Below is a small trained network, with its code and all its weights. Each question gives an input and a class and asks what happens when units are switched off, that is, made to give their printed mean instead of their output.

import numpy as np


def w(rows, s, z=0):
    codes = np.array(rows[::2]) - 128.0
    scale = np.full(codes.shape[1], s)
    scale[-1] = z or s
    return codes * scale


def f(y):
    return np.maximum(y, 0)


def log_softmax(a):
    a = a - a.max(-1, keepdims=True)
    return a - np.log(np.exp(a).sum(-1, keepdims=True))


def net(x, mask):
    res = np.array(x, float).reshape(1, 7) / 4 @ E
    y = f(res @ A[0][:, :-1].T + A[0][:, -1])
    res = res + np.where(mask, y, B[0][:, -1]) @ B[0][:, :-1]
    return log_softmax(res[-1] @ U[:, :-1].T + U[:, -1])


A, B = {}, {}
E = w([
[84,56,193,235,219,147,100,140],'x0',
[129,125,125,129,128,125,128,126],'x1',
[178,97,127,145,79,230,126,132],'x2',
[198,190,91,141,250,166,136,154],'x3',
[123,71,126,60,153,130,78,171],'x4',
[192,159,179,128,115,104,49,106],'x5',
[130,124,132,130,126,124,133,134],'x6',
],0.013)
A[0] = w([
[107,42,157,21,147,124,60,197,83],'N1',
[107,74,230,179,164,150,122,121,19],'N2',
[34,94,76,117,138,153,146,133,102],'N3',
[143,128,169,109,125,132,115,86,79],'N4',
[162,118,172,123,105,82,80,88,90],'N5',
[132,147,170,196,96,92,192,52,93],'N6',
[149,111,139,127,114,176,141,115,8],'N7',
[73,76,175,114,55,108,121,84,24],'N8',
[70,148,120,113,194,46,121,71,13],'N9',
[65,125,111,207,180,138,67,112,60],'N10',
[164,127,192,145,148,99,53,90,86],'N11',
[162,159,158,104,104,125,91,116,113],'N12',
[163,90,116,152,90,249,115,110,39],'N13',
],0.012,0.011)
B[0] = w([
[82,213,140,189,93,169,99,117,231],'N1',
[109,185,97,33,94,119,158,112,234],'N2',
[182,84,84,183,98,129,192,150,210],'N3',
[114,113,97,126,134,123,126,158,149],'N4',
[124,99,98,163,123,121,191,154,202],'N5',
[57,186,136,164,115,182,87,145,227],'N6',
[156,145,148,126,125,73,135,164,138],'N7',
[251,139,182,70,253,156,123,115,246],'N8',
[168,118,226,140,84,85,92,194,193],'N9',
[127,159,80,72,115,117,141,86,230],'N10',
[137,59,83,153,116,151,198,168,214],'N11',
[112,109,80,137,132,123,197,121,198],'N12',
[105,117,219,116,120,41,101,189,217],'N13',
],0.011)
U = w([
[131,155,83,9,33,92,157,86,68],'0',
[125,98,187,145,91,10,106,184,81],'1',
[124,97,117,151,123,127,127,100,250],'2',
[183,140,135,126,246,165,135,128,106],'3',
[130,70,93,186,102,140,210,158,64],'4',
[102,190,123,197,96,186,88,120,73],'5',
[116,94,118,143,120,109,109,96,243],'6',
],0.011,0.022)

Each question gives the input, the list of numbers given to net, and the class t.
The units are the neurons (one row each of A and B). Each row of codes is followed by its name. A weight is (code - 128) times the scale printed after its matrix; where a second scale follows, it is the last column's (A, B and U).
mask holds one flag per neuron, in row order. A switched-off neuron (its flag False) gives its mean, the last column of its row in B, instead of its output. The means were averaged over made-up inputs and are rounded, as every weight is.
A unit's drop is (log p(t) with every unit on - log p(t) with that unit switched off) / (log p(t) with every unit on - log p(t) with every unit switched off).
The circuit of an input: a set's keep is (log p(t) with only the set's units on - log p(t) with every unit switched off) / (log p(t) with every unit on - log p(t) with every unit switched off). Starting from the 12 units with the biggest drops (on a tie, the unit counted first), units are removed one at a time, each time the one whose removal leaves the highest keep (on an exact tie, the one counted first), for as long as the keep stays at least 0.8.
units of the circuit, in order: the units of the circuit, biggest drop first
most important unit: the unit with the biggest drop
k most important neurons: the k neurons with the biggest drops, biggest first
drop when u is switched off: that unit's drop, to one decimal
input [4,-2,3,6,6,5,7], class 6: units of the circuit, in order -> (N8)
input [-1,4,4,6,0,7,-1], class 4: units of the circuit, in order -> (N8 N11)
input [0,-1,-4,-7,-7,-3,-5], class 3: 2 most important neurons -> (N8 N1)
input [5,8,-7,7,5,-1,4], class 2: 2 most important neurons -> (N8 N13)
input [4,8,6,5,-3,0,-1], class 2: 3 most important neurons -> (N8 N9 N10)
input [8,-6,7,7,4,-1,-5], class 0: units of the circuit, in order -> (N2 N10)
input [4,-1,-6,0,-1,-6,-5], class 1: 2 most important neurons -> (N9 N11)
input [-1,-3,5,3,-1,-2,-1], class 1: 2 most important neurons -> (N13 N8)
input [6,3,-6,-8,-2,0,3], class 3: 2 most important neurons -> (N8 N13)
input [-7,-5,-3,-8,-6,4,-3], class 3: units of the circuit, in order -> (N8 N2)
input [6,0,0,-6,5,2,-6], class 0: 3 most important neurons -> (N2 N10 N6)
input [-5,0,3,5,-7,-2,-8], class 6: 2 most important neurons -> (N8 N1)
input [7,-1,-4,4,-7,6,-2], class 0: units of the circuit, in order -> (N2 N10)
input [7,1,7,-8,-1,-2,-6], class 3: units of the circuit, in order -> (N8)
input [7,3,8,-8,-7,-7,5], class 1: 2 most important neurons -> (N13 N7)
input [8,-1,-5,6,-4,-1,-7], class 0: units of the circuit, in order -> (N10 N2)
input [1,8,-5,7,-1,3,5], class 2: 2 most important neurons -> (N8 N13)
input [-1,-1,-1,-3,-4,4,-1], class 4: 3 most important neurons -> (N5 N1 N12)
input [-6,-2,5,-7,-8,8,7], class 4: units of the circuit, in order -> (N5 N2)
input [-5,8,-1,0,6,-3,6], class 2: most important unit -> N2
input [-4,5,7,-2,6,4,7], class 1: drop when N6 is switched off -> 0.1
